In the rows, zero is written as 128.
Each row of numbers stands for one element and depends on some of the facts below. Use the named rows to name the rest.

Some elements and their rows:
[152 103 206 101 110 147 112 151 149 138 155 133 125 126 144 151 103  93
 152 180 140 119  78 130 130  82 133 163 146 134  89 117 108 105  94 179]: duskaplem
[139 108 159  92 137 134  97 138 119 165  88 149 151 155 137 114 120 115
 152 143 133 135 111  98 118 133 134 152 135 118 120 105 126 100  81 156]: klipu
[129 105 163  99  83 150 128 143 155 157 125 142 106 101 154 161 122 157
 127 149 135 151  96 138 112 118 114 122 126 114 137 103 158 132  84 185]: fludreros
[128 121 112 118 160 131 118 130 135  93 119 166 154 113 128 129 153 144
  99 137 112 130 107  79 114 130 116 111 116 111 148 119 110 109  79 123]: ketram
[119  99 123 107 194 135 104 157 108 117 132 152 107  90 128 152 167 124
 110 140 148 113 133  98 141 146 106 121 109 137 116 114 117  95 114 148]: babebron
[145 137 146 126 130 129 134 127 165  87 146 160 156 121 137 157 131 150
  94 142 138  95  84 139 108 103  97 115 139 112 117 154  85 133  91 132]: bredatus
[145 141 119 121 121 123 138 133 178 124 141 170 138 102 126 150 150 181
  82 122 137 168 108 152 112 137  73  76 123 102 151 156 158 149 115 148]: floples
[122 117 110 117 145 111 132 107 114  84 129 162 175 140 117 129 160 144
  75 133  99 144 128  71 133 127 114 100 119 120 169 161 136 111  96 118]: zikle
[121 125 120 140  94 154 118 131 160 109 134 173 126  94 135 161 135 163
  88 128 133 153  94 130 105 158  86  94 115 108 155  97 134 107  97 159]: nikle
[154 111 130 122 129 120 117 137 157 105 141 150 157 154 120 143 130 132
  92 141 125  81  83 129 120  85 121 126 142  97 129 120  89 146  88 126]: puplefa
[142  94 144 119  86 130 112 147 153 158 128 137 134 123 134 156 120 145
 121 149 118 154  86 133  95 109  98 115 115 108 143  93 157 138  79 156]: brudas
[122  94 133 110  77 154 128 138 157 129 143 143 109 113 134 149 134 152
 107 140 117 141  86 116 113 123 117 119 110 107 139  72 165 112  84 173]: vupo
[132 135 118 118 118 101 111  87 140 116 131 163 115 132 115 109  97 134
 104 127 123 133 116 138 120  99  99 102 137  91 125 101  98 148  74 140]: zelik
[102 120 114 127 144 175 111 128 101  87  99 176 130 113 131 128 166 140
  93 113 151 103 108  94 156 181 115 116 107 121 138  95  99  66 110 141]: dople
[ 96  88 129 102 141 134 104  88  68 142 117 160 139 168 129 126 147 148
  98 109 112 116 133  77 163 135 106 138 135 151 154 154 131  99  84 123]: fliper
[121 114 139 132 178 142  93 146 112 122 120 162 104 104 133 144 157 115
 116 142 147 132 113 109 143 171 104 116 109 134 112 115 116  79 123 168]: kimas
[140 114 133 128 189 117 107 152 119 114 133 153 124  90 127 133 160 117
 121 151 134 147 112  93 130 126  98 116 104 134 124 136 122 113 126 156]: zaskur
[117 110  91 161  97 169 121 124 154  67 128 184 122 103 122 169 178 181
  41 105 125 127  96 140 131 166  73  88 105  95 170  94 115  91 118 157]: giflas
[114 149 149  93  81 154 166 105 152 114 157 152 133 116 127 150 155 190
  80 115 110 176 103 115 141 123 114 109 128 106 165 166 189 145 120 154]: plaba
[ 91 127 185  86 117 144  92 117 133 157 126 150  66  77 151 121  76 107
 162 143 161 129 131 149 149 136 120 131 147 125  92  79 110 108  91 188]: vasal

Facts:
(plivuk, λ, 952); (flevar, λ, 952); (stamatul, λ, 260); (gegil, λ, 480); (vupo, λ, 952)
(drobrulol, λ, 652); (laple, λ, 480); (vasal, λ, 480); (puva, λ, 952); (zaskur, λ, 260)
(nikol, λ, 260); (floples, λ, 952); (rutra, λ, 952); (donin, λ, 480); (gevam, λ, 652)
(kodal, λ, 260); (duskaplem, λ, 652); (tofler, λ, 952); (kimas, λ, 260); (skalos, λ, 260)
(klesasel, λ, 260); (lubo, λ, 480); (brubrek, λ, 260); (vatek, λ, 260); (tupedre, λ, 652)
(fludreros, λ, 952); (dural, λ, 652); (bitro, λ, 260); (pafim, λ, 652); (tokluk, λ, 652)
(moski, λ, 480); (ragres, λ, 952); (zibok, λ, 952); (brudu, λ, 260); (veron, λ, 952)
(drovutan, λ, 260); (greru, λ, 952); (brudas, λ, 952); (vubro, λ, 480); (mobrus, λ, 480)
(lafli, λ, 260); (skodek, λ, 260); (skadas, λ, 480); (budril, λ, 480); (ketram, λ, 260)
(ruroflum, λ, 260); (bobutre, λ, 952); (gratruk, λ, 952); (zelik, λ, 480); (branom, λ, 260)
(drokinun, λ, 480); (dople, λ, 260); (babebron, λ, 260); (drebra, λ, 952); (godir, λ, 260)
(plesal, λ, 480); (vegum, λ, 480); (plaba, λ, 952); (trolan, λ, 652); (sezal, λ, 480)
(mutifli, λ, 480); (bruklon, λ, 480); (nikle, λ, 952); (tefli, λ, 260); (zufum, λ, 480)
(nates, λ, 480); (zigra, λ, 952); (tudres, λ, 952); (klipu, λ, 260); (pibek, λ, 480)
(dugra, λ, 260); (kibron, λ, 260); (trebrese, λ, 652); (gotri, λ, 480); (tuzen, λ, 952)
(flofo, λ, 260); (bredatus, λ, 652); (troran, λ, 260); (fliper, λ, 260); (bradre, λ, 652)
(norostek, λ, 480); (pagik, λ, 480); (skinitra, λ, 952); (stogrom, λ, 480); (droskor, λ, 480)
(giflas, λ, 952); (semim, λ, 652); (kegu, λ, 952); (miskufas, λ, 652); (pezun, λ, 480)
(mitrel, λ, 260); (rovu, λ, 480); (puskini, λ, 260); (grugik, λ, 260); (gulan, λ, 260)
(falu, λ, 260); (tuvor, λ, 260); (zikle, λ, 260); (puplefa, λ, 652); (klino, λ, 260)
(gedri, λ, 260); (fida, λ, 260); (datun, λ, 260); (plivuk, ω, miskufas); (flevar, ω, zigra)
(flevar, ω, skodek); (stamatul, ω, mutifli); (gegil, ω, zigra); (gegil, ω, skodek); (vupo, ω, kodal)
(laple, ω, ragres); (laple, ω, skodek); (puva, ω, brudu); (zaskur, ω, troran); (zaskur, ω, skodek)
(nikol, ω, vasal); (nikol, ω, skodek); (floples, ω, falu); (floples, ω, skodek); (rutra, ω, godir)
(gevam, ω, skodek); (kodal, ω, skodek); (duskaplem, ω, kodal); (duskaplem, ω, skodek); (tofler, ω, zibok)
(kimas, ω, nikol); (skalos, ω, zigra); (skalos, ω, skodek); (klesasel, ω, puskini); (klesasel, ω, datun)
(klesasel, ω, skodek); (lubo, ω, vasal); (lubo, ω, stamatul); (lubo, ω, kodal); (lubo, ω, zigra)
(brubrek, ω, klino); (brubrek, ω, duskaplem); (brubrek, ω, brudas); (brubrek, ω, moski); (tupedre, ω, vasal)
(dural, ω, sezal); (dural, ω, bruklon); (bitro, ω, gratruk); (bitro, ω, tuvor); (bitro, ω, zigra)
(bitro, ω, skodek); (pafim, ω, skodek); (tokluk, ω, mutifli); (moski, ω, mutifli); (ragres, ω, duskaplem)
(brudu, ω, zigra); (drovutan, ω, gedri); (greru, ω, sezal); (greru, ω, drokinun); (greru, ω, zigra)
(brudas, ω, puskini); (brudas, ω, kodal); (brudas, ω, ragres); (vubro, ω, zaskur); (mobrus, ω, brudas)
(mobrus, ω, skalos); (mobrus, ω, zigra); (skadas, ω, drebra); (ketram, ω, kodal); (ketram, ω, skodek)
(ruroflum, ω, lubo); (bobutre, ω, gevam); (bobutre, ω, kodal); (bobutre, ω, zigra); (bobutre, ω, ragres)
(gratruk, ω, flevar); (gratruk, ω, kodal); (zelik, ω, gevam); (branom, ω, nikol); (branom, ω, nikle)
(drokinun, ω, puskini); (dople, ω, ruroflum); (babebron, ω, lubo); (babebron, ω, bradre); (drebra, ω, duskaplem)
(godir, ω, duskaplem); (godir, ω, skodek); (plesal, ω, troran); (plesal, ω, babebron); (plesal, ω, kimas)
(vegum, ω, puva); (vegum, ω, kodal); (plaba, ω, zufum); (trolan, ω, sezal); (sezal, ω, kodal)
(sezal, ω, brudu); (mutifli, ω, skodek); (nikle, ω, donin); (nikle, ω, kodal); (nikle, ω, skodek)
(tefli, ω, gedri); (tefli, ω, fliper); (zufum, ω, miskufas); (nates, ω, stamatul); (zigra, ω, duskaplem)
(zigra, ω, vasal); (zigra, ω, skodek); (pibek, ω, gevam); (pibek, ω, puskini); (pibek, ω, grugik)
(pibek, ω, ragres); (dugra, ω, klipu); (dugra, ω, ragres); (kibron, ω, brudu); (trebrese, ω, kodal)
(trebrese, ω, fludreros); (trebrese, ω, skodek); (gotri, ω, duskaplem); (tuzen, ω, duskaplem); (tuzen, ω, vubro)
(flofo, ω, nikol); (flofo, ω, skodek); (bredatus, ω, skodek); (troran, ω, duskaplem); (fliper, ω, mutifli)
(fliper, ω, zibok); (fliper, ω, stamatul); (bradre, ω, sezal); (bradre, ω, vubro); (bradre, ω, skalos)
(norostek, ω, gratruk); (norostek, ω, rutra); (norostek, ω, drovutan); (skinitra, ω, grugik); (stogrom, ω, vupo)
(droskor, ω, mutifli); (droskor, ω, kodal); (droskor, ω, dugra); (droskor, ω, skodek); (giflas, ω, flofo)
(giflas, ω, donin); (giflas, ω, ruroflum); (giflas, ω, veron); (semim, ω, skodek); (kegu, ω, miskufas)
(kegu, ω, godir); (miskufas, ω, skodek); (pezun, ω, vatek); (pezun, ω, puskini); (mitrel, ω, klino)
(rovu, ω, sezal); (puskini, ω, skodek); (grugik, ω, mutifli); (grugik, ω, skodek); (gulan, ω, pafim)
(falu, ω, budril); (zikle, ω, miskufas); (zikle, ω, gegil); (zikle, ω, tefli); (zikle, ω, ragres)
(puplefa, ω, brudas); (klino, ω, godir); (klino, ω, laple); (gedri, ω, duskaplem); (fida, ω, plivuk)
(fida, ω, stamatul); (fida, ω, tuvor); (datun, ω, godir); (datun, ω, skodek)

Name these rows:
No name comes twice in this set of rows, the named rows included.
[110 108  88  84 174 123 132 147 121 105 123 121 125 107 136 116 181 140
 117 142 114  88  94  69 125 121 153 117  93 119 124  85 129 126  81 121] => kibron
[ 94  66 185  86  73 170  98 120  87 215 118 132  87 166 130 153 125 147
 117 130 123 148 126 133 154 112  99 159 154 145 137 130 186 126  84 168] => zibok
[123 142 209  80 101 163 146 119 147 137 146 156 133 114 166 135 117 133
 137 151 132 133  95 126 140 107 150 155 164 128 109 172 122 138  97 161] => miskufas
[121 115 156 109  96 119  96  91 106 148 141 151 107 145 111 105  82 128
 126 127 114 140 135 138 143 100  96 135 143 113 128 102 107 126  82 146] => moski
[149  98 103 138 154  99 106 127 119  98 141 160 170 147  94 114 156 138
  85 135  96 137 114  86 134 124 100 115 109 122 158 120 119  97 100 125] => brubrek
[ 96 174 161  86  92 123 162  76 134 130 145 153 110 115 128  90 108 149
 121 122 126 155 138 112 161 119 146 110 139 107 133 148 135 159 102 160] => zufum
[108 101 139  77 162 144 125 165 126 156 110 115 107 101 160 119 161 119
 172 171 138  97  80  79 128 133 164 144 109 122 115  78 145 123  76 144] => brudu
[119 157 133  97 113 131 143 105 112 157 122 131  95 163  58  71 137 150
 115  99 152 116  93 159 176 134 157 124 120  70 127  92 133 164 146 161] => pagik
[ 97 124 114 104 153 135 142  91  90  99 115 165 151 132 124 138 164 168
  74 114 103 125 137  71 150 142 117 124 128 139 166 167 128 112  96 105] => fida
[ 83 110 128 108 108 123 109  72  88 126 143 147 101 143 126 124 110 170
  85  98 108 118 140 120 172 123  96 127 137 130 146 131 122 137  84 126] => nates
[134 131 249  65 137 158  96 146 138 226  81 146 108  91 195 127  89  77
 218 178 182 164 119 107 108 138 158 166 179 139  76 104 132  94  64 219] => skodek
[106 114 145 106 143 178  94 118 115 123  82 168 119  97 136 140 147 129
 129 121 158 113 108  99 151 193 127 135 133 136 130  85 113  70 108 174] => ruroflum
[109 124 159 109 149  96  94 142 123 135 159 138  70  92 110 118 108 112
 125 157 137 143 118 138 136 107 109 124 115 115  96 105 120 135 111 172] => vubro
[122 142 121  91 124 108 108 121 150 147 137 124 106 118 128 111 106 132
 123 130 138 113 111 142 106 101 121 119 130  85 116  96 108 163  67 138] => drokinun
[137 109 121 105 161 120 128 162 149  81 173 134 106  95 124 170 158 132
 105 156 126  71  90 130 131  95 106 133 103 124 103 120 112 142 119 121] => bradre

Now the same elements, written a new way:
Some elements and their rows:
[126 126 138 128 120 133 124 125 132 131 133 116 121 106 127 116 110 131
 159 137 116 125 105 116 129 129 135 136]: tudres
[130 135 127 133 119 142 129 125 122 137 126 128 136 134 128 116 144 136
  90 119 119 135 109 124 131 117 143 133]: drokinun
[117 144 133 128 134 134 124 142 130 141 112 110 119 120 134 129 141 118
 125 132 135 127 143 145 124 124 132 107]: gevam
[129 139 122 117 103 135 136 121 124 133 130 135 127 145 124 121 129 136
  99 107 118 130 124 129 133 111 136 128]: pibek
[141 161 158 179 176 145  78 172 148 125 138  94  97 189 126  93 159 120
  52 129 121 140 109  75 147 134 162 138]: vatek
[126 124 122 133 142 118 126 131 124 130 125 131 134 145 124 146 138 118
 134 133 133 129 141 124 122 141 112 130]: drovutan
[146 128 130 108 100 131 132 124 128 131 132 154 138 123 138 105 132 130
  85 125 113 139 111 133 124 116 145 133]: rovu
[123 135 118 132 116 144 134 117 117 139 125 126 140 131 125 129 144 137
 107 115 124 131 116 128 129 116 131 132]: laple
[129 130 122 127 116 142 138 116 117 142 122 131 141 127 127 125 150 139
 107 119 125 132 111 129 129 121 134 132]: vubro
[129 129 124 115 105 136 143 121 122 134 127 140 134 135 127 122 130 145
 106 113 117 128 119 134 134 115 133 124]: plesal
[130 124 127 132 147 118 123 132 127 121 128 128 126 144 125 141 139 122
 124 133 130 129 140 129 128 139 119 131]: datun
[141 168 129 121 146 121 132 104 145 116 141 128  93  79 132 104 108 125
 152  96 135 115 123 131 140 117 136 153]: floples
[128 124 119 132 143 119 129 133 125 128 126 132 133 144 124 145 135 119
 135 130 140 128 143 124 120 141 112 128]: gedri
[136 129 147 104 108 124 121 128 138 128 137 130 114 114 131 103 102 125
 144 139 103 127 105 118 133 126 142 134]: greru
[133  85 134 148 155 122 139 146 130 104 125 141 128 134 128 145 115 157
 126 143 143 114 125 135 146 144 118 116]: ruroflum
[126 116 121 137 119 143 139 122 119 134 124 132 145 125 127 127 136 149
 106 119 129 129 110 127 133 117 135 125]: lubo
[133 133 128 106 126 108 129 132 130 125 131 137 118 159 123 141 123 117
 125 122 124 126 150 132 130 135 112 128]: mitrel
[133 123 128 115 133 111 129 134 131 114 133 140 123 149 125 139 120 121
 122 128 132 128 150 134 129 133 117 125]: bitro
[120  70 148 171 155 150 142 136 125 119 120 113 130  84 130 128 110 177
 162 161 131 107  73 123 154 142 139 122]: veron
[126 126 141 125 121 133 123 126 131 135 131 117 122 105 128 116 116 129
 158 140 111 126 103 117 132 130 136 135]: zigra

Which element is each row?
No name comes twice in this set of rows, the named rows included.
[123 151 136 110 116 124 126 143 136 142 118 124 109 134 134 121 133 117
 121 124 130 127 151 147 129 120 133 104] => puplefa
[122 131 138 118 121 126 137 144 135 131 115 126 114 122 137 127 124 131
 127 133 135 120 142 153 135 123 130 100] => tupedre
[114 119 136 147 140 143 113 120 121 149 125 102 137  90 123 120 141 126
 161 151 112 132  92 125 128 133 135 139] => fludreros
[126 128 111 123 104 136 141 123 124 123 132 142 139 141 122 124 102 144
 119 106 133 130 128 116 121 109 130 122] => nates
[131 104 130 141 152 120 132 138 127 116 124 133 128 135 127 143 131 140
 125 140 138 122 130 133 138 141 117 124] => flofo
[127  95 151 127 120 129 144 136 135 118 132 130 112 108 127 118  86 164
 158 140 119 111  93 126 153 129 135 118] => giflas
[125 123 123 136 149 121 120 132 123 130 125 127 133 141 123 144 142 116
 129 134 131 131 135 131 125 140 115 131] => dugra
[123 131 138 115  97 125 130 116 134 114 141 113 115 127 125 127  95 125
 161 132 109 119 131 118 129 126 130 137] => kegu
[119 123 131 138 112 136 126 113 129 110 139 103 128 113 126 135  97 127
 167 142 119 121 129 108 123 129 131 139] => plivuk
[130 118 130 134 146 117 123 133 127 129 132 135 133 139 126 134 142 122
 124 136 133 132 142 133 130 138 120 128] => kodal
[108 118 142 127 120 120 113 121 130 191 165 131 143  90 111  81 157 129
 162 138 124 148 142 148 140 120 138 121] => vupo
[117 118 118 157 166 132 111 129 113 142 118 111 147 126 120 149 163 114
 134 146 134 136 125 131 118 147 115 136] => klipu
[129 134 143 102 102 123 132 128 133 138 134 127 114 120 127 114 107 128
 158 130 105 122 109 119 133 131 130 131] => tuzen
[134 112 133 119 137 111 133 140 132 116 132 144 121 144 126 137 117 135
 124 131 131 122 140 138 139 136 116 121] => branom
[127 136 142 103 107 124 123 130 137 127 138 124 104 122 123 110  90 127
 156 125 104 126 113 117 132 120 133 130] => skinitra

